Each row is followed by its class number.
[-48   7  25  14 -31  28  -7  31 -26   6 -12   4 -32 -49 -22  13 -51 -39
 -12  -8 -22 -39  33  -7 -38  29  13 -31  -5   7  19 -31 -10  -6 -11   3
  -3 -13  -6]
6
[  3  -4  -9   9  11   3  16 -15   1 -11 -17  -4 -22  14 -12  -8 -24   6
 -18   3   6   1 -11 -14   1   2  -5  -9 -30  11 -14   2   1  -2  -9   6
  25   5  -3]
0
[-37  -4  33  18  21  -6 -18  26 -34 -11  22   8 -80  -2 -19   2  -9   6
  43  30  -7   5 -14  13   9   8  -2 -49 -23 -22  35 -10  14  17  29 -19
 -79   0 -46]
5
[-21  -9   1  12   7  -6   3 -22  -2  30  -5  -1 -12  21  32 -21   9  -3
 -17   3 -20  -6  11  -7 -32  27   8  21  10  26 -53   4  -9  31  -9  -7
  14  30 -10]
8
[-21  22   1 -68  11   4  -5 -32   0 -19 -13 -39 -37   3  51 -17  36 -12
  -6 -18   4 -25 -23 -13 -10 -16   3 -10   3  -6 -16  25  -1 -17   3  17
  -4 -10   0]
1
[ 11  16 -18 -39  42  43 -28  27  14 -17 -30  30 -40   9  12 -10  17  28
   5  -4  37  21 -18   8   5   9 -16 -29 -12  30  51 -38  12  -3  35 -17
  35  27  28]
1
[ 12   4  11 -12  -3  16   2   5 -11   7  14  25 -31   1  -1   5  -8  -6
   5  10   1   4  15   4  -3   0  -8  -9 -17   6   7  -1  -1   4   5   1
 -30 -10   6]
2
[-15  -6  20   7   8 -12  -2  11   6  12  -1  -7 -10  11   6  -3 -11   2
  -3  15  11 -15 -12   9  13  13  -9  -8  10   2  14 -13   6   1  -4   0
  -6   1  11]
5
[  7  -8   7  21   9  -1   9  -1   0   0  -7  38  -5  13   5 -10  -9   7
   7  15  33  -1  -9   5  38   9  -1  10 -26   2   2   3  -1 -16   3   5
   9   5  -8]
0
[-24  -2  10   6  16  -4  -4   8 -10  16  11  18 -28   9  -8 -19  13  12
   9  13   4  13 -11   5 -13  10  -3   5 -14  14  10  -8  11  11  21  -2
  -2   9   3]
8
[  1   3  29  59 -55 -17   4 -14  32 -14 -30   0  29   8 -11  -6   7  12
  -2   8 -14  20  10 -30  -8  -7   1 -20 -25  -3  30   4 -21  -6   2  16
  -1   3  -6]
3
[ -8 -13  36 -29   7 -21   4  12 -18   0   8  34   9  -6   6  26 -12   0
  23  35  17 -34  19  10   2  18   1 -45  12 -13   8 -13   2   6  -7 -33
 -33   5 -19]
3
[-14  25 -39  -4  41 -18 -37  -2  10  -5   9 -16  -1  18  19 -30  59  17
   3  31  62  38  -2   0  19 -12  -2  13  21   2  48 -21   7  23  44   8
 -95  36  30]
6
[-20 -13  35 -11  -1 -18  -4   6  -1   1 -36  12  26  21   8  -5  14   5
 -16  22   7 -20 -10  21  -2   7  -6   5  -3   5  23  -6 -15  -4  -8   1
 -20  37 -11]
8
[  6  -9   5 -23  -3  26 -11   1  -1   2  -7  30 -25   1  13 -17 -15  13
   5  -9  -4  12  -7   2 -13   2 -10   1 -18  11  11  -3   6   7  13 -10
  -8 -23  14]
1
[  3  -4  -4   6  -3   5   0   5  10 -11  13 -10   0 -28  -6 -19 -15 -20
  11  23  14  -7  12   6  -4 -16   2 -20   0   5  44   1   0  -3  -6   7
 -14 -23  15]
1
[ 31  39   3 -25  -6  38   1 -28  27 -29 -53 -45  46 -51 -22  19   8 -29
  -4  -1 -36   7  32 -40 -39   3   7 -24 -26  56 -26 -13 -39  -3 -39  13
   5 -30 -12]
8
[-19  26  -6  -3  31  30  -8  14  -2  -7   0 -42  18   8 -10   0   9 -16
   4  23  16 -27  -8  12 -40  44 -18   9   8  69  28 -61 -13   8   4   5
 -27 -38  14]
4
[  5 -12   4 -28   9   9   1  12   8   8  13  11 -30   4   5  -5  -9   4
  -4  15  -5  -2 -19  17  19   3   2   2 -19  -6 -23  -3  -2   2   0   8
  -6   5  24]
7
[  0   8  -4   8   3 -10  10  11  -7 -13  13  -2 -10   9   7 -20   1  14
  17   7  18   9 -32  -9  -3  16   0 -17 -29   6   5   0  12  -5  16   6
  -8   0   0]
4
[ -1  -6   6  17  15 -18   4   6  -4   6  -4  17   2  40   0 -15   1  12
  -6   8  14  -5 -10  -3 -23   4 -17  10   6  25  17  -6   2  10  -4 -13
 -18  12  -5]
4
[ 32  -6  -9   6 -29  43 -13  -2  -7 -23  -3   3 -15  -9 -16  39 -23  -6
  19 -39 -34   7  19  10  15   5  18  -7 -14  19  15 -12  -1  -3  -3   4
  26 -52   9]
6
[-13 -39  19 -28  11   1   3 -14  -9 -10   6   4   3  -4   2  -2  -3 -14
   6 -10  20 -27  -4   7  12   2  13 -37   6  -2 -29 -13   1  15   1 -13
  13   9 -29]
5
[-10   2   1  42 -33 -12  -5  46   5 -49  15 -46 -28   8  -4 -15 -15  11
  17  20 -31  -4 -22  29  12  19 -11 -21 -15 -39  47 -20   2 -28 -12  16
  -2 -13  12]
3
[ 12  14  23  11 -26 -10 -33   4   9  22  20  53   1   5 -28 -14  28 -12
  11  -7  -1  20  40  19 -23 -22  -5  -7  35 -11  83  -9  21  13 -27  -7
 -56 -55  -6]
3
[  2   3 -14 -10  11   5  -2  -3   1  -7  -5   3 -24 -16   4  -6 -12   2
   5 -10  14   0   1  -5  -4  13   8  -9 -14  16  -1 -16   5   0   6  -6
   1  -8  24]
0
[ -1  22 -27 -56  16  17   0  15  -8  28  -8 -12 -26  14  33   0 -10  -7
 -27  -3  -2 -29   5  17 -40  20  -7  -3  21  25  28  -2   9   6   3 -10
 -12  18  56]
1
[ -5 -15  -4 -13   3  -1  18   4  14 -21  16 -10  10 -13 -46  -6 -15  -2
  11  -8   7   2  -7 -33  30 -30  -1 -21 -10  -3 -20 -16  -2 -16   0   2
  15 -18  -9]
5
[ 17   8  22   9  17 -52  11 -11  -5  21  -9  24  18  43   4  17  16  26
   3  -7  54   7  25   4  28 -18 -14   1  24  28  57  46  25  -9  -3 -13
  17  11   1]
2
[ 41  -3 -20 -41  11  -3  -1  12  16 -35 -41 -16   4 -28 -24  25 -30 -13
  21   4  18  -4  10 -26 -24  21 -13 -32   2  13 -23 -32 -11 -28 -27   1
  36   7   9]
7
[-16  17 -40  26   0 -12   3   6   4   6 -21 -70  54   8 -16  11  19   6
 -19  -7  -4 -12   0  30  31  -5   5  47  33  10  43  36  -2 -14 -20  19
  45 -33   5]
7
[ 35 -14  42  49 -22  -6   1  -7   6 -39  33  38 -51  46  -6  24   1  19
   8  16   2   7  30  32  54 -24 -28   0 -32 -45   7  13 -26  -9  11   3
 -21  -8   7]
2
[-10  16 -42 -35   0  29   6  -5  -3 -12 -16   2  -5  13   2 -14  23 -22
 -16  -8 -20  -7  19  16   3  -7   7   2  -6  40 -12 -16  -6  10 -20  13
  24  -9  -2]
8
[-23  -3  16 -19  46 -40 -26   9  11 -15   6 -46   4   3 -41 -19  14  12
 -12  -1  55 -13  10  10  18   8 -17  -9  17   9  56  12  -9 -10   5 -28
 -39  12 -17]
1
[  7  32 -32  -2 -10  -4  12  25  11 -19 -32 -23 -26   6  -7   9 -28  -2
 -13 -10 -14 -13   5  15  18  12 -13  -4 -13 -11   9  20  -3 -38 -18  10
  40 -19  20]
0
[ 12  13 -22  -8 -38 -20 -17  25  -1   1 -28  -2  15   7  49  20  35  -7
  13 -14   4 -22  18  39  39  38  34  -3  16 -12  42  -5  11   7  -5  -8
  46 -23  29]
7
[ 16   1  20  14   3 -14  -7  -6   0   8  10  39 -20  24  11 -25  16   8
   0  12  34  10   5  -9   8 -19 -16  -4   4   3  46  -3  10  -1  -7  -1
 -15 -12   1]
2
[ -2  10  -3   2   9  13  -9   1   2   4   1  12 -11  -1  13 -12  11   9
   9   4  10  10  -7  -1   5   7   5  -4 -13  10  23   4   7   7  23  -8
   1 -14   5]
1
[ 31  -9   4  39 -15  58  -9 -24  -1 -23 -12  47   0 -23   4  13  -9   1
  19  -5 -46  23  14  -6 -43 -22   5 -16   0 -30 -35  -7 -20  -6  -4   5
  -2  18 -18]
0
[  0  22   0  -8   7 -14  -4  13   8 -14  -9  -6  38 -12  17 -24 -10   9
   2  22  22  -8  -4   1  28   9  -8 -10   4   5   6  -1  -7 -26  -8   4
 -23 -30   8]
6
[ -3 -12  -1  -4 -19   3   6  -6   3   3 -10  21  -1  13  14 -10 -26 -13
 -16   4   2 -11  -8  -1  13   2   1   2 -16  -1 -33  -1   8   1  -5  13
  15 -27  16]
7
[  3  -9   8   4 -10   3   7   2 -21  17   3  22 -18  27   7 -12   4   3
  15   3  -5  -4 -20   6  -9 -20  -9  24  -2 -12  19  13   9  -1   5  11
   0 -27  -5]
7
[ -4   3 -28  -2   3   7   2   4 -19  -2  -5  13 -16   6   8 -26   1  -6
   1  -3 -15   9  -2  -8 -21  11   5  -3 -17  17 -17  -5  11  10   5  -6
   3   8  -3]
8
[ -2  -2   2  -7   4  -4   3  -3  11   9  -2 -11  -8  -4  -8  -1  -1   6
 -15   9  -7   1   0 -16   3   7   6   3 -12   4 -26  -4 -10   9  -9   1
  13   2  12]
7
[  7   2   9  30   9  -8   9  10   7   6   2  27  -7   3   1 -17 -17   2
   0  20   9   0 -14 -12   4   4 -10   4 -12   1   7   6   5  -9  -7  -6
  -7  -1  -9]
3
[  7  -7  39 -29   2 -16   2 -13  -4 -10 -50 -24   7  10   2  11   2  13
  -9 -21  -6 -17   1   4 -66   9 -26 -30  -3   8  -5  14 -22   0  15 -11
  -5  30  13]
5
[ 33  54   1 -10  -3  -7  20   1   3 -11   6 -46  22  10  13  35  23  14
  11  -4  17 -14  14   3  41   9   0  -1   6 -11  32   5 -17 -11 -13  -7
  -9 -27 -22]
2
[ -5 -29  23 -23  17   2   3  30 -19 -17  -7  -4  11  -9   2   6 -13  18
  16  20 -27 -21 -25  38  -8  45   0   3  -7 -10 -23 -19 -15 -23 -31  -2
  12  30 -14]
0
[ -4  -1 -31  32  -1  10   5  -5   5  18  36  22  24  16  -5 -11   8  -1
 -36   9   5  -7   2  -7  36  22  28   3 -13  19 -17  -8   0  23   0 -10
  14  -7  10]
4
[ -3  16  28  28 -20  36  20  29  10  -1  16  16  18  -2  16  -7  -8 -20
  -3  -2  -9 -11  10   4  37   8  11  -9 -22   6 -21  -7  -3 -12  -4   8
  47  -5 -12]
2
[-57   9 -17  74 -40 -19  -4   4 -27   3  17 -34 -39  27 -14 -31  15  -5
   7   1 -37  -6 -28  28 -15  14  19  -1   9  16  96 -30  16  -5 -13  47
 -41 -27 -14]
5
[-28  43  53  85 -24 -31  23  -4   5  46  45 -58 -13  29   3  17 -35  -6
   8   7  35 -24  31  11  -6  29 -12   1  65  -7  57   4   6 -15 -30  30
 -34   5 -45]
2
[-13   8  -1   8  -6   0  27   0  -5   5   0   9  -4  17  24 -17  11  13
   2  19 -15  -6 -24  -7   8  -7  12   3 -18 -12  -8  -3  -2   0  -4  11
  14   9  -5]
0
[ 13  30 -32  44  19 -25 -21  -2  -3   0 -18 -62  44   8   1  14 -23  -3
 -33  10  -1 -26  23  19 -22  38   2  -7  68  48  83 -27  10   0 -61  -8
 -23 -23  20]
6
[-21 -30  -2 -21  19 -15 -19 -63  -7  28  10 -28  12  13  55  13  35   6
 -44  32  -3 -33  -7 -24 -16  39  31 -10  31 -17 -85   7 -18  31   6  -7
  -7  48  20]
7
[ -1  32   5 -38 -15  14   7 -15  10 -12 -30  -4  29 -20  38  -1  -7 -10
 -22   5 -11  -1  24 -16 -21   6  -3 -20 -14  18 -47 -12  -9  15 -10   2
 -28 -26  21]
2
[ 13  17 -12 -48  -7  12  27  21   0  -9  -5  11 -32  14   3   4 -32  -5
   1  -1  11 -13   6 -19   1  10 -28 -18 -36  -6 -44  -3 -11 -13  33 -10
   9 -23  20]
2
[ 17  43   6 -16  30  14  21   1   6   4   4 -11  19  24  19  13  13  27
   8  15   1   0 -21  20  39  20   9 -20 -23  26   0  12   2 -14  10   3
   1   8   2]
0
[ 25  -3  30 -60  32   5   4  -1  32  13 -34  65 -32  24 -14  29  -3  17
 -34 -16  -3  -1 -15  -1  -4 -13 -26   2 -18   7 -35  -7 -11  13  15 -35
  36 -25  23]
2
[ -8 -25  -9 -35  15  10 -11  -5  -8   1 -16  12 -25   2  25 -10   6   2
  -5  24  -2  -4 -17   6 -18   7  -5   0  -5  -9 -45  -3  -3  14   6   6
  11  15  17]
7
[-27  -4 -27 -27  27 -23 -19  18   9 -10 -25 -35 -52   2  -6 -11  -8   6
 -25 -45 -11   8   9  12  -4  -5  -9   7   4  21  -5  22  10  11  17 -23
 -22  28  44]
5
[ 27  -1  14   1  22  -2 -10  -3   4 -13   6  27  -8 -15 -28 -10  -9  15
   9  14 -10  25  15   2 -44 -21 -35 -14  13 -14  -4   4 -13  -3 -14 -14
 -36 -20 -13]
2
[ -1   2  13  -9  11  10   6  16  10  -1  -5  -6 -21 -11 -20  11 -13  21
  13  -3 -12  13 -28   2   2   4 -10  -8 -20   5   0 -14   3  -4  10   3
  19 -19  15]
5
[ -35   -4  -20 -114   27    9   10   38  -49   15   -2   52  -58  -26
   40    2  -24   -2  -33  -14  -10  -53  -42   10   21   -1   27  -27
  -14  -23  -16    6   24   -8    7  -39  -33   21   10]
2
[-25  18  35  39 -30 -33   0   6   8   1 -28   5  11  30  28 -20   8   9
  -6   6 -21  -8  18  -2 -32   5  -6   0  13  28  45 -39  -2  11 -22  -5
 -25   5  15]
8
[  1  -1 -27 -29  33   3   7  -8 -13  12   9  11 -33  -8 -23  10  -8 -14
 -23 -15  -6 -13  -2 -12 -23  -5  14 -10   3  -3 -28   5   4  12   5 -25
 -10  32  -8]
8
[-26  -9  20 -29  21  11  14   7 -12 -12 -13 -27  -8 -13  12  -9 -27  11
 -14   1   2 -14  -1  19 -23   9 -18 -15  -5   9 -37   3   5   3 -18   0
  45  29   0]
8
[ -4  -7  27   1 -28  76  -9  52 -15  -3  19 -13  24 -40  40   6 -25  -2
  54  15 -21 -15 -20  39   6  28  27 -37  -9  -3  52 -34   5  11  34 -13
 -49  -1  -5]
3
[  0   6 -32 -11   6  -4   8   6   6  -2  -8  17 -37 -24  -3 -17  -2   9
   5   9  26  10  -4 -12  26   2  12 -14 -31   3  12   0   4 -10   4   7
  29  -4  23]
0
[ 12  22   2 -62  36  26  -2 -23  10  14 -37  24  35 -18   7 -14   1   8
 -40   9  10  -6  -3   3 -38  -5 -24  -6  -2  44 -10   9 -12  -1 -17  -3
 -36  -8  20]
3
[ 12  -2 -10 -26  14  -2   0   5  -4  -3 -14  16 -13   6   4 -27   3   6
   4  -8   1   5  -2  -3 -10  -7 -11   4 -15  23   2   3   4   8   5 -20
   5 -19  10]
8
[-15   3  15 -61 -19   2   9   5  -5 -27 -25 -22 -16  -5  61 -27  -9   5
   6  20  14 -13 -12  -9 -25   4 -20 -28 -33 -23 -44 -13 -12  12  31  13
  -6 -12  38]
6
[-12  12  -2  43   2  -7  21 -39  -3  45  20  21 -27  18 -11  13  31  30
   5   4  -9   3  -4  28 -18  13  22  16  18 -18  10   8 -25  19  -1  16
   7  19 -45]
0
[ -1  -5  10  -6  -8 -36  -9  10  13 -10   6 -41  -7 -17   3  16  -6 -15
   6   2  23 -28  51  -9  12  25   5 -24   4  -7  12  20  -9   4  11 -33
  25 -17  35]
1
[-15  -7  58  45 -13 -12 -18  10   4   3  17  15 -22  -8 -33  -9 -16   6
  11  -8  -7   2   2   5 -47  31  -2 -24  -2   2  39 -42   9 -10  -2   1
  -9 -14  17]
0
[ 44   5  -8  35  51 -30  14  -2  19  -7  39  39  35  -2 -35  60   9  13
  39 -17  56  -1  42 -11  75 -36  15  18  41  14  24   6  14 -31  10 -40
  34   5  29]
0
